Below is a small trained network, with its code and all its weights. Each question gives an input and a class and asks what happens when units are switched off, that is, made to give their printed mean instead of their output.

import numpy as np


def w(rows, s, z=0):
    codes = np.array(rows[::2]) - 128.0
    scale = np.full(codes.shape[1], s)
    scale[-1] = z or s
    return codes * scale


def norm(h):
    return h / np.sqrt((h * h).mean(-1, keepdims=True) + 1e-5)


def f(y):
    return np.maximum(y, 0)


def log_softmax(a):
    a = a - a.max(-1, keepdims=True)
    return a - np.log(np.exp(a).sum(-1, keepdims=True))


def net(x, mask):
    res = np.array(x, float).reshape(1, 7) / 4 @ E
    u = 0
    for l in range(2):
        y = f(norm(res) @ A[l][:, :-1].T + A[l][:, -1])
        res = res + np.where(mask[u : u + 11], y, B[l][:, -1]) @ B[l][:, :-1]
        u += 11
    return log_softmax(norm(res)[-1] @ U[:, :-1].T + U[:, -1])


A, B = {}, {}
E = w([
[111,137,228,98,209],'x0',
[131,187,157,142,29],'x1',
[194,68,105,136,117],'x2',
[94,233,128,129,202],'x3',
[105,102,207,255,120],'x4',
[176,157,20,183,156],'x5',
[10,99,68,163,146],'x6',
],0.0033)
A[0] = w([
[63,94,68,3,122,15],'L0N0',
[57,114,152,198,134,56],'L0N1',
[175,174,18,149,69,4],'L0N2',
[129,198,194,122,104,50],'L0N3',
[93,98,179,102,131,189],'L0N4',
[147,207,139,128,221,138],'L0N5',
[69,129,97,45,124,81],'L0N6',
[103,100,122,57,172,214],'L0N7',
[180,171,162,121,178,140],'L0N8',
[174,95,117,109,69,149],'L0N9',
[192,157,145,155,220,102],'L0N10',
],0.0069,0.0037)
B[0] = w([
[44,201,64,45,69,204],'L0N0',
[158,183,169,206,253,189],'L0N1',
[183,199,28,223,155,207],'L0N2',
[105,186,200,114,67,175],'L0N3',
[224,175,40,135,139,223],'L0N4',
[134,17,163,84,154,235],'L0N5',
[121,161,139,98,56,187],'L0N6',
[168,135,42,109,71,254],'L0N7',
[66,70,166,61,176,204],'L0N8',
[195,145,150,149,162,214],'L0N9',
[63,17,93,12,177,203],'L0N10',
],0.0052,0.0035)
A[1] = w([
[41,143,149,222,28,48],'L1N0',
[243,52,156,138,129,154],'L1N1',
[89,141,83,187,26,149],'L1N2',
[102,152,129,167,57,81],'L1N3',
[162,183,195,176,30,250],'L1N4',
[200,137,105,2,61,239],'L1N5',
[199,70,165,141,76,7],'L1N6',
[235,172,90,179,177,162],'L1N7',
[7,202,108,190,241,99],'L1N8',
[120,55,243,109,124,169],'L1N9',
[68,37,117,90,152,47],'L1N10',
],0.0051,0.0026)
B[1] = w([
[223,184,154,86,228,154],'L1N0',
[114,122,73,139,46,185],'L1N1',
[132,245,126,83,163,184],'L1N2',
[252,121,103,64,174,145],'L1N3',
[165,39,121,23,189,199],'L1N4',
[25,116,180,250,118,253],'L1N5',
[195,3,179,144,85,140],'L1N6',
[88,146,109,185,117,196],'L1N7',
[124,71,199,185,125,187],'L1N8',
[74,216,134,148,48,182],'L1N9',
[192,94,56,119,136,158],'L1N10',
],0.0049,0.0053)
U = w([
[179,189,33,194,115,230],'0',
[216,61,173,171,9,90],'1',
[85,130,196,243,214,112],'2',
[85,23,89,52,208,110],'3',
[112,81,61,190,118,115],'4',
[234,211,180,104,158,1],'5',
[52,149,245,85,84,157],'6',
[38,202,47,58,47,128],'7',
],0.012,0.0041)

Each question gives the input, the list of numbers given to net, and the class t.
The units are the neurons (one row each of A and B). Each row of codes is followed by its name. A weight is (code - 128) times the scale printed after its matrix; where a second scale follows, it is the last column's (A, B and U).
mask holds one flag per neuron, layer by layer. A switched-off neuron (its flag False) gives its mean, the last column of its row in B, instead of its output. The means were averaged over made-up inputs and are rounded, as every weight is.
A unit's drop is (log p(t) with every unit on - log p(t) with that unit switched off) / (log p(t) with every unit on - log p(t) with every unit switched off).
The circuit of an input: a set's keep is (log p(t) with only the set's units on - log p(t) with every unit switched off) / (log p(t) with every unit on - log p(t) with every unit switched off). Starting from the 12 units with the biggest drops (on a tie, the unit counted first), units are removed one at a time, each time the one whose removal leaves the highest keep (on an exact tie, the one counted first), for as long as the keep stays at least 0.8.
units of the circuit, in order: the units of the circuit, biggest drop first
most important unit: the unit with the biggest drop
k most important neurons: the k neurons with the biggest drops, biggest first
top k neurons in layer l: the k neurons of layer l with the biggest drops, biggest first
drop of u: that unit's drop, to one decimal
input [4,-3,4,-6,4,-7,8], class 4: top neuron in layer 0 : (L0N4)
input [-6,7,5,-4,1,-4,8], class 5: 2 most important neurons : (L1N0; L1N2)
input [7,-2,-3,-2,-2,1,8], class 7: 2 most important neurons : (L0N7; L0N0)
input [5,-5,2,-2,8,4,-7], class 3: top 2 neurons in layer 0 : (L0N10; L0N8)
input [-7,7,0,1,-2,-7,-4], class 5: 3 most important neurons : (L0N5; L0N10; L0N3)
input [-8,1,-7,6,-4,-8,-7], class 6: units of the circuit, in order : (L1N5; L0N2)
input [-2,1,-3,7,-3,7,-3], class 3: top 2 neurons in layer 0 : (L0N5; L0N10)
input [2,7,-8,-5,3,6,6], class 2: 2 most important neurons : (L0N1; L1N8)
input [-8,8,8,-5,-4,-2,5], class 0: top 2 neurons in layer 0 : (L0N2; L0N5)
input [7,2,-3,1,6,6,-7], class 6: 2 most important neurons : (L1N9; L0N3)
input [3,5,-4,0,-3,5,-1], class 6: 2 most important neurons : (L0N3; L0N4)
input [2,2,-7,5,1,3,4], class 2: top 2 neurons in layer 1 : (L1N8; L1N4)
input [-1,-6,6,5,6,-8,-6], class 3: top 3 neurons in layer 0 : (L0N10; L0N8; L0N6)
input [-6,6,5,2,8,-7,2], class 5: most important unit : L1N0
input [2,-5,2,-3,2,-3,-2], class 1: top 2 neurons in layer 0 : (L0N2; L0N0)
input [3,-6,-1,5,4,5,4], class 3: top 2 neurons in layer 0 : (L0N10; L0N5)
input [-4,-5,5,5,4,2,-2], class 3: drop of L0N10 : 0.4
input [2,6,-7,3,-2,2,-5], class 6: drop of L0N1 : 0.0
input [-2,-7,5,-2,2,-7,0], class 1: drop of L0N2 : 0.2
input [-2,-7,1,-5,-8,-4,3], class 7: most important unit : L0N0
